Below are the code and all the weights of a small trained network. Each question names an input and a class and asks about switching units off, where a switched-off unit gives its printed mean instead of its output.

import numpy as np


def w(rows, s, z=0):
    codes = np.array(rows[::2]) - 128.0
    scale = np.full(codes.shape[1], s)
    scale[-1] = z or s
    return codes * scale


def norm(h):
    return h / np.sqrt((h * h).mean(-1, keepdims=True) + 1e-5)


def f(y):
    return y / 2 * (1 + np.tanh(0.7978845608 * (y + 0.044715 * y**3)))


def log_softmax(a):
    a = a - a.max(-1, keepdims=True)
    return a - np.log(np.exp(a).sum(-1, keepdims=True))


def net(x, mask):
    res = np.array(x, float).reshape(1, 3) / 4 @ E
    u = 0
    for l in range(2):
        y = f(norm(res) @ A[l][:, :-1].T + A[l][:, -1])
        res = res + np.where(mask[u : u + 6], y, B[l][:, -1]) @ B[l][:, :-1]
        u += 6
    return log_softmax(norm(res)[-1] @ U[:, :-1].T + U[:, -1])


A, B = {}, {}
E = w([
[131,124,2,193,133,114,107,112,63],'x0',
[249,87,172,151,75,169,55,193,133],'x1',
[176,158,134,106,205,122,40,114,226],'x2',
],0.0093)
A[0] = w([
[128,125,73,197,57,140,134,176,137,39],'L0N1',
[127,119,171,77,37,134,191,82,106,40],'L0N2',
[136,117,179,162,65,158,145,170,43,70],'L0N3',
[130,84,166,123,33,175,102,133,99,4],'L0N4',
[158,103,190,144,111,85,178,141,117,161],'L0N5',
[171,173,191,122,60,255,142,129,172,61],'L0N6',
],0.0092,0.0046)
B[0] = w([
[165,80,92,156,163,163,203,108,87,187],'L0N1',
[147,117,62,141,35,103,84,120,180,209],'L0N2',
[81,157,116,54,236,151,137,87,80,253],'L0N3',
[79,174,102,90,179,251,152,153,183,194],'L0N4',
[193,110,57,114,94,185,195,87,168,199],'L0N5',
[55,126,145,133,80,40,116,229,85,221],'L0N6',
],0.011,0.0053)
A[1] = w([
[124,116,169,128,156,174,115,100,104,139],'L1N1',
[73,165,115,182,108,153,247,152,136,72],'L1N2',
[85,106,151,81,84,86,143,94,147,129],'L1N3',
[86,99,80,164,154,145,96,88,142,13],'L1N4',
[116,140,128,140,97,192,169,63,165,183],'L1N5',
[147,115,86,140,85,181,53,142,122,1],'L1N6',
],0.013,0.005)
B[1] = w([
[188,182,169,138,236,132,231,152,178,138],'L1N1',
[132,32,122,108,51,135,96,115,137,254],'L1N2',
[173,159,118,170,250,143,144,50,144,203],'L1N3',
[75,211,86,85,81,154,110,171,78,167],'L1N4',
[197,134,211,185,108,43,86,165,180,219],'L1N5',
[219,152,114,155,90,13,152,78,217,148],'L1N6',
],0.011,0.0078)
U = w([
[228,76,90,224,45,23,125,37,188,254],'0',
[74,3,49,197,58,73,145,47,25,88],'1',
[47,63,127,12,35,218,195,215,177,8],'2',
[197,98,61,187,192,209,214,150,30,88],'3',
[89,202,196,134,240,110,159,71,207,33],'4',
[79,239,41,116,140,100,77,118,81,164],'5',
[125,147,218,150,59,76,61,221,158,172],'6',
],0.011,0.0053)

Each question gives the input, the list of numbers given to net, and the class t.
The units are the neurons (one row each of A and B). Each row of codes is followed by its name. A weight is (code - 128) times the scale printed after its matrix; where a second scale follows, it is the last column's (A, B and U).
mask holds one flag per neuron, layer by layer. A switched-off neuron (its flag False) gives its mean, the last column of its row in B, instead of its output. The means were averaged over made-up inputs and are rounded, as every weight is.
A unit's drop is (log p(t) with every unit on - log p(t) with that unit switched off) / (log p(t) with every unit on - log p(t) with every unit switched off).
The circuit of an input: a set's keep is (log p(t) with only the set's units on - log p(t) with every unit switched off) / (log p(t) with every unit on - log p(t) with every unit switched off). Starting from all 12 units, units are removed one at a time, each time the one whose removal leaves the highest keep (on an exact tie, the one counted first), for as long as the keep stays at least 0.8.
circuit, biggest first: the units of the circuit, biggest drop first
top k neurons: the k neurons with the biggest drops, biggest first
k most important neurons of layer l: the k neurons of layer l with the biggest drops, biggest first
input [2,-5,7], class 5: top 2 neurons -> [L1N4; L0N3]
input [1,-7,0], class 1: 3 most important neurons of layer 0 -> [L0N3; L0N5; L0N2]
input [0,3,-6], class 2: top 3 neurons -> [L0N3; L0N4; L1N3]
input [8,2,-7], class 3: top neuron -> [L0N3]
input [0,-2,-6], class 0: circuit, biggest first -> [L1N5; L0N6]
input [4,-2,1], class 5: top 3 neurons -> [L1N4; L0N6; L0N5]
input [-4,8,-6], class 2: top 2 neurons -> [L0N6; L0N3]
input [-5,-1,0], class 0: top 3 neurons -> [L0N3; L0N5; L1N3]
input [1,6,-6], class 3: top 3 neurons -> [L0N3; L0N1; L1N1]
input [-1,3,6], class 6: circuit, biggest first -> [L0N5; L1N3]
input [-6,7,-2], class 2: circuit, biggest first -> [L0N6; L0N4; L1N5]
input [0,-4,0], class 0: top 3 neurons -> [L0N3; L0N6; L1N2]
input [6,2,-7], class 3: circuit, biggest first -> [L0N3; L0N1]
input [-1,6,-7], class 2: circuit, biggest first -> [L0N4]
input [-2,5,-5], class 2: top 2 neurons -> [L0N3; L0N4]
input [-8,-4,0], class 0: top 2 neurons -> [L0N3; L0N5]
input [1,-3,2], class 5: top 2 neurons -> [L0N5; L0N3]
input [5,0,2], class 5: 2 most important neurons of layer 1 -> [L1N4; L1N2]
input [0,6,2], class 6: 2 most important neurons of layer 0 -> [L0N6; L0N2]
input [5,8,-7], class 3: circuit, biggest first -> [L0N3]
input [-6,8,0], class 2: 3 most important neurons of layer 0 -> [L0N6; L0N4; L0N5]
input [7,-2,4], class 5: top 2 neurons -> [L1N4; L1N2]
input [2,-6,8], class 5: 2 most important neurons of layer 1 -> [L1N4; L1N3]
input [-1,-4,0], class 0: top 3 neurons -> [L0N3; L0N6; L1N2]
input [2,3,-7], class 3: 3 most important neurons of layer 0 -> [L0N3; L0N1; L0N6]
input [-3,8,-6], class 2: 3 most important neurons of layer 0 -> [L0N6; L0N3; L0N4]
input [-4,-2,-7], class 0: top neuron -> [L1N5]
